Here is a tiny trained network, its code and every weight. The questions are about switching its units off for an input and a class, where a switched-off unit gives its printed mean instead of its output.

import numpy as np


def w(rows, s, z=0):
    codes = np.array(rows[::2]) - 128.0
    scale = np.full(codes.shape[1], s)
    scale[-1] = z or s
    return codes * scale


def f(y):
    return y / 2 * (1 + np.tanh(0.7978845608 * (y + 0.044715 * y**3)))


def log_softmax(a):
    a = a - a.max(-1, keepdims=True)
    return a - np.log(np.exp(a).sum(-1, keepdims=True))


def net(x, mask):
    res = np.array(x, float).reshape(1, 4) / 4 @ E
    y = f(res @ A[0][:, :-1].T + A[0][:, -1])
    res = res + np.where(mask, y, B[0][:, -1]) @ B[0][:, :-1]
    return log_softmax(res[-1] @ U[:, :-1].T + U[:, -1])


A, B = {}, {}
E = w([
[67,89,253],'x0',
[125,128,129],'x1',
[5,242,114],'x2',
[238,237,179],'x3',
],0.0068)
A[0] = w([
[168,122,62,98],'neuron 0',
[78,194,124,84],'neuron 1',
[80,91,199,177],'neuron 2',
[109,110,185,180],'neuron 3',
[79,92,110,120],'neuron 4',
[105,222,90,143],'neuron 5',
[169,164,182,174],'neuron 6',
[136,148,5,206],'neuron 7',
[89,99,212,151],'neuron 8',
[136,164,16,161],'neuron 9',
[154,170,159,119],'neuron 10',
[101,61,76,187],'neuron 11',
[181,63,139,110],'neuron 12',
[185,76,131,173],'neuron 13',
[178,71,136,145],'neuron 14',
[88,108,178,136],'neuron 15',
[169,171,158,120],'neuron 16',
[183,171,183,211],'neuron 17',
[94,90,98,175],'neuron 18',
[76,184,127,92],'neuron 19',
[76,186,115,78],'neuron 20',
[66,74,114,167],'neuron 21',
[72,57,107,189],'neuron 22',
[177,98,143,93],'neuron 23',
[135,187,124,102],'neuron 24',
[191,158,180,189],'neuron 25',
[137,131,36,219],'neuron 26',
[164,124,106,100],'neuron 27',
[117,120,165,177],'neuron 28',
[177,158,162,138],'neuron 29',
[120,59,97,169],'neuron 30',
[85,189,125,82],'neuron 31',
[100,89,113,251],'neuron 32',
[193,83,88,180],'neuron 33',
[206,75,163,69],'neuron 34',
[190,194,172,195],'neuron 35',
[88,68,89,165],'neuron 36',
],0.011,0.0031)
B[0] = w([
[112,95,202,178],'neuron 0',
[62,12,118,187],'neuron 1',
[145,168,196,210],'neuron 2',
[168,169,204,175],'neuron 3',
[115,161,96,176],'neuron 4',
[63,111,151,216],'neuron 5',
[106,206,103,187],'neuron 6',
[143,153,254,255],'neuron 7',
[144,137,200,204],'neuron 8',
[135,122,219,234],'neuron 9',
[97,165,69,159],'neuron 10',
[101,223,91,219],'neuron 11',
[31,67,131,190],'neuron 12',
[63,111,154,200],'neuron 13',
[42,101,138,190],'neuron 14',
[145,137,164,173],'neuron 15',
[99,161,89,169],'neuron 16',
[79,191,125,212],'neuron 17',
[139,204,91,184],'neuron 18',
[80,55,141,182],'neuron 19',
[68,49,112,182],'neuron 20',
[106,177,115,213],'neuron 21',
[114,197,102,230],'neuron 22',
[56,92,95,157],'neuron 23',
[93,114,115,159],'neuron 24',
[82,186,112,204],'neuron 25',
[144,190,240,224],'neuron 26',
[100,107,146,145],'neuron 27',
[173,164,155,155],'neuron 28',
[83,149,105,173],'neuron 29',
[73,187,88,197],'neuron 30',
[70,17,100,176],'neuron 31',
[128,198,131,200],'neuron 32',
[64,115,182,215],'neuron 33',
[62,75,64,194],'neuron 34',
[91,185,106,226],'neuron 35',
[119,201,88,208],'neuron 36',
],0.0057,0.0061)
U = w([
[2,34,93,157],'0',
[104,169,151,254],'1',
[138,170,248,138],'2',
[88,243,17,56],'3',
[225,143,90,144],'4',
[200,24,118,15],'5',
[234,21,12,34],'6',
],0.0068,0.0053)

Each question gives the input, the list of numbers given to net, and the class t.
The units are the neurons (one row each of A and B). Each row of codes is followed by its name. A weight is (code - 128) times the scale printed after its matrix; where a second scale follows, it is the last column's (A, B and U).
mask holds one flag per neuron, in row order. A switched-off neuron (its flag False) gives its mean, the last column of its row in B, instead of its output. The means were averaged over made-up inputs and are rounded, as every weight is.
A unit's drop is (log p(t) with every unit on - log p(t) with that unit switched off) / (log p(t) with every unit on - log p(t) with every unit switched off).
The circuit of an input: a set's keep is (log p(t) with only the set's units on - log p(t) with every unit switched off) / (log p(t) with every unit on - log p(t) with every unit switched off). Starting from the 12 units with the biggest drops (on a tie, the unit counted first), units are removed one at a time, each time the one whose removal leaves the highest keep (on an exact tie, the one counted first), for as long as the keep stays at least 0.8.
units of the circuit, in order: the units of the circuit, biggest drop first
unit that matters most: the unit with the biggest drop
top k neurons: the k neurons with the biggest drops, biggest first
drop of u: that unit's drop, to one decimal
input [-8,6,0,-6], class 2: unit that matters most	neuron 7
input [-7,1,-3,0], class 2: units of the circuit, in order	[neuron 7; neuron 26; neuron 9]
input [-5,-3,-2,-8], class 3: units of the circuit, in order	[neuron 11; neuron 36]
input [-8,0,5,7], class 2: top 2 neurons	[neuron 7; neuron 9]
input [6,8,4,-7], class 1: top 2 neurons	[neuron 8; neuron 2]
input [-7,6,-4,2], class 2: top 2 neurons	[neuron 7; neuron 26]
input [-8,1,-5,1], class 2: top 2 neurons	[neuron 7; neuron 26]
input [-7,0,-8,2], class 0: top 2 neurons	[neuron 34; neuron 12]
input [-7,6,6,6], class 2: top 4 neurons	[neuron 7; neuron 9; neuron 26; neuron 34]
input [8,5,-6,-7], class 2: top 2 neurons	[neuron 2; neuron 8]
input [6,-2,4,-7], class 3: drop of neuron 9	0.1
input [-4,0,5,4], class 0: drop of neuron 2	0.1
input [1,3,-7,-1], class 0: drop of neuron 2	0.0
input [5,3,-8,6], class 0: top neuron	[neuron 34]
